Here is a tiny trained network, its code and every weight. The questions are about switching its units off for an input and a class, where a switched-off unit gives its printed mean instead of its output.

import numpy as np


def w(rows, s, z=0):
    codes = np.array(rows[::2]) - 128.0
    scale = np.full(codes.shape[1], s)
    scale[-1] = z or s
    return codes * scale


def norm(h):
    return h / np.sqrt((h * h).mean(-1, keepdims=True) + 1e-5)


def f(y):
    return np.maximum(y, 0)


def log_softmax(a):
    a = a - a.max(-1, keepdims=True)
    return a - np.log(np.exp(a).sum(-1, keepdims=True))


def net(x, mask):
    res = np.array(x, float).reshape(1, 4) / 4 @ E
    u = 0
    for l in range(2):
        y = f(norm(res) @ A[l][:, :-1].T + A[l][:, -1])
        res = res + np.where(mask[u : u + 7], y, B[l][:, -1]) @ B[l][:, :-1]
        u += 7
    return log_softmax(norm(res)[-1] @ U[:, :-1].T + U[:, -1])


A, B = {}, {}
E = w([
[78,125,96,204,138,109,149,104,200,123],'x0',
[126,52,198,160,122,145,247,95,96,111],'x1',
[224,129,178,126,31,150,76,209,149,82],'x2',
[127,128,127,127,129,129,129,128,128,125],'x3',
],0.014)
A[0] = w([
[116,172,49,127,135,130,38,126,193,151,200],'0.n1',
[92,165,51,89,171,110,61,117,133,157,150],'0.n2',
[113,160,87,84,104,129,54,139,158,100,72],'0.n3',
[98,190,54,50,163,119,21,115,124,122,3],'0.n4',
[142,130,66,91,134,136,95,149,106,113,85],'0.n5',
[163,172,81,126,86,129,7,165,185,135,66],'0.n6',
[119,121,97,247,129,138,124,114,253,110,175],'0.n7',
],0.015,0.0044)
B[0] = w([
[168,82,49,162,186,23,36,68,117,69,248],'0.n1',
[135,178,36,135,111,231,116,140,167,93,242],'0.n2',
[148,142,208,139,174,124,148,158,114,200,204],'0.n3',
[80,99,89,79,43,169,217,154,196,206,247],'0.n4',
[144,193,131,102,116,174,142,180,107,216,176],'0.n5',
[164,137,254,164,164,103,159,76,63,100,251],'0.n6',
[97,135,128,201,94,55,134,167,146,140,227],'0.n7',
],0.017,0.015)
A[1] = w([
[40,130,126,40,166,138,143,106,37,107,37],'1.n1',
[210,95,125,78,166,220,130,45,113,87,216],'1.n2',
[160,95,169,127,3,160,106,207,179,22,44],'1.n3',
[114,124,81,94,117,98,54,132,134,18,2],'1.n4',
[79,87,51,88,139,45,137,93,137,165,89],'1.n5',
[44,153,166,155,79,119,148,152,173,98,87],'1.n6',
[83,142,78,61,135,130,72,129,194,114,48],'1.n7',
],0.021,0.0038)
B[1] = w([
[191,90,93,182,145,79,126,51,218,81,165],'1.n1',
[60,56,135,6,144,167,100,126,78,93,236],'1.n2',
[98,144,81,134,40,47,74,208,148,147,250],'1.n3',
[158,160,76,100,200,88,59,72,146,161,146],'1.n4',
[24,164,156,120,160,194,111,173,64,125,220],'1.n5',
[190,156,173,103,132,230,182,101,173,108,207],'1.n6',
[242,123,176,143,97,65,155,128,116,163,195],'1.n7',
],0.02,0.013)
U = w([
[184,130,41,24,129,206,151,109,138,214,135],'0',
[126,207,19,193,192,112,80,110,167,170,73],'1',
[99,33,116,68,178,144,136,43,172,62,117],'2',
[82,157,171,185,164,205,199,110,183,117,198],'3',
[224,136,250,36,170,130,90,125,54,177,143],'4',
[216,150,181,222,155,8,109,89,115,137,157],'5',
[90,81,140,47,54,74,66,191,106,120,151],'6',
[160,153,197,177,19,89,143,194,227,93,3],'7',
],0.015,0.0033)

Each question gives the input, the list of numbers given to net, and the class t.
The units are the neurons (one row each of A and B). Each row of codes is followed by its name. A weight is (code - 128) times the scale printed after its matrix; where a second scale follows, it is the last column's (A, B and U).
mask holds one flag per neuron, layer by layer. A switched-off neuron (its flag False) gives its mean, the last column of its row in B, instead of its output. The means were averaged over made-up inputs and are rounded, as every weight is.
A unit's drop is (log p(t) with every unit on - log p(t) with that unit switched off) / (log p(t) with every unit on - log p(t) with every unit switched off).
The circuit of an input: a set's keep is (log p(t) with only the set's units on - log p(t) with every unit switched off) / (log p(t) with every unit on - log p(t) with every unit switched off). Starting from the 12 units with the biggest drops (on a tie, the unit counted first), units are removed one at a time, each time the one whose removal leaves the highest keep (on an exact tie, the one counted first), for as long as the keep stays at least 0.8.
units of the circuit, in order: the units of the circuit, biggest drop first
most important unit: the unit with the biggest drop
top k neurons: the k neurons with the biggest drops, biggest first
top k neurons in layer l: the k neurons of layer l with the biggest drops, biggest first
input [-2,5,-6,-3], class 2: units of the circuit, in order -> [0.n7; 1.n1]
input [7,-1,1,3], class 5: most important unit -> 0.n7
input [-4,-8,-1,-3], class 0: top 2 neurons -> [0.n4; 0.n2]
input [-1,4,-8,-1], class 2: units of the circuit, in order -> [0.n7; 1.n1]
input [0,6,1,6], class 6: top 2 neurons in layer 0 -> [0.n7; 0.n3]
input [-4,8,8,-4], class 6: top 2 neurons in layer 0 -> [0.n7; 0.n4]
input [0,4,2,7], class 6: top 4 neurons -> [0.n7; 0.n4; 0.n1; 0.n6]
input [0,-6,-7,-3], class 0: top 3 neurons -> [0.n4; 0.n7; 0.n2]
input [-5,8,-6,7], class 2: top 2 neurons in layer 0 -> [0.n7; 0.n4]
input [0,5,3,4], class 6: top 4 neurons in layer 0 -> [0.n7; 0.n4; 0.n1; 0.n6]
input [0,-3,3,8], class 4: top 2 neurons -> [0.n7; 0.n6]
input [5,0,8,-1], class 5: top 3 neurons -> [0.n4; 0.n6; 0.n2]
input [-4,7,2,-6], class 6: top 3 neurons in layer 0 -> [0.n7; 0.n1; 0.n6]
input [6,0,4,-4], class 5: units of the circuit, in order -> [0.n4]
input [-1,8,-4,-7], class 2: top 2 neurons -> [0.n7; 0.n4]
input [-3,7,2,-2], class 6: top 3 neurons in layer 0 -> [0.n7; 0.n1; 0.n6]
input [2,-5,3,-6], class 5: top 2 neurons in layer 0 -> [0.n6; 0.n1]
input [5,-7,4,-7], class 5: top 2 neurons -> [0.n6; 0.n1]
input [5,1,0,-6], class 3: top 2 neurons in layer 0 -> [0.n2; 0.n6]
input [4,1,-6,-1], class 3: units of the circuit, in order -> [0.n1]
input [4,-5,2,7], class 5: top 2 neurons -> [0.n6; 0.n1]
input [1,4,-1,-2], class 3: top 3 neurons -> [0.n1; 0.n2; 0.n6]
input [-6,-4,0,6], class 0: top 2 neurons -> [0.n4; 0.n2]
input [-5,-6,3,7], class 4: top 3 neurons in layer 0 -> [0.n6; 0.n7; 0.n3]
input [-3,2,7,4], class 6: top 3 neurons -> [0.n7; 0.n4; 1.n3]
input [-1,-3,-7,8], class 0: top 3 neurons in layer 0 -> [0.n7; 0.n2; 0.n4]
input [-7,1,-7,-3], class 2: units of the circuit, in order -> [1.n1]
input [-7,-6,2,-5], class 4: top 2 neurons -> [0.n6; 0.n3]
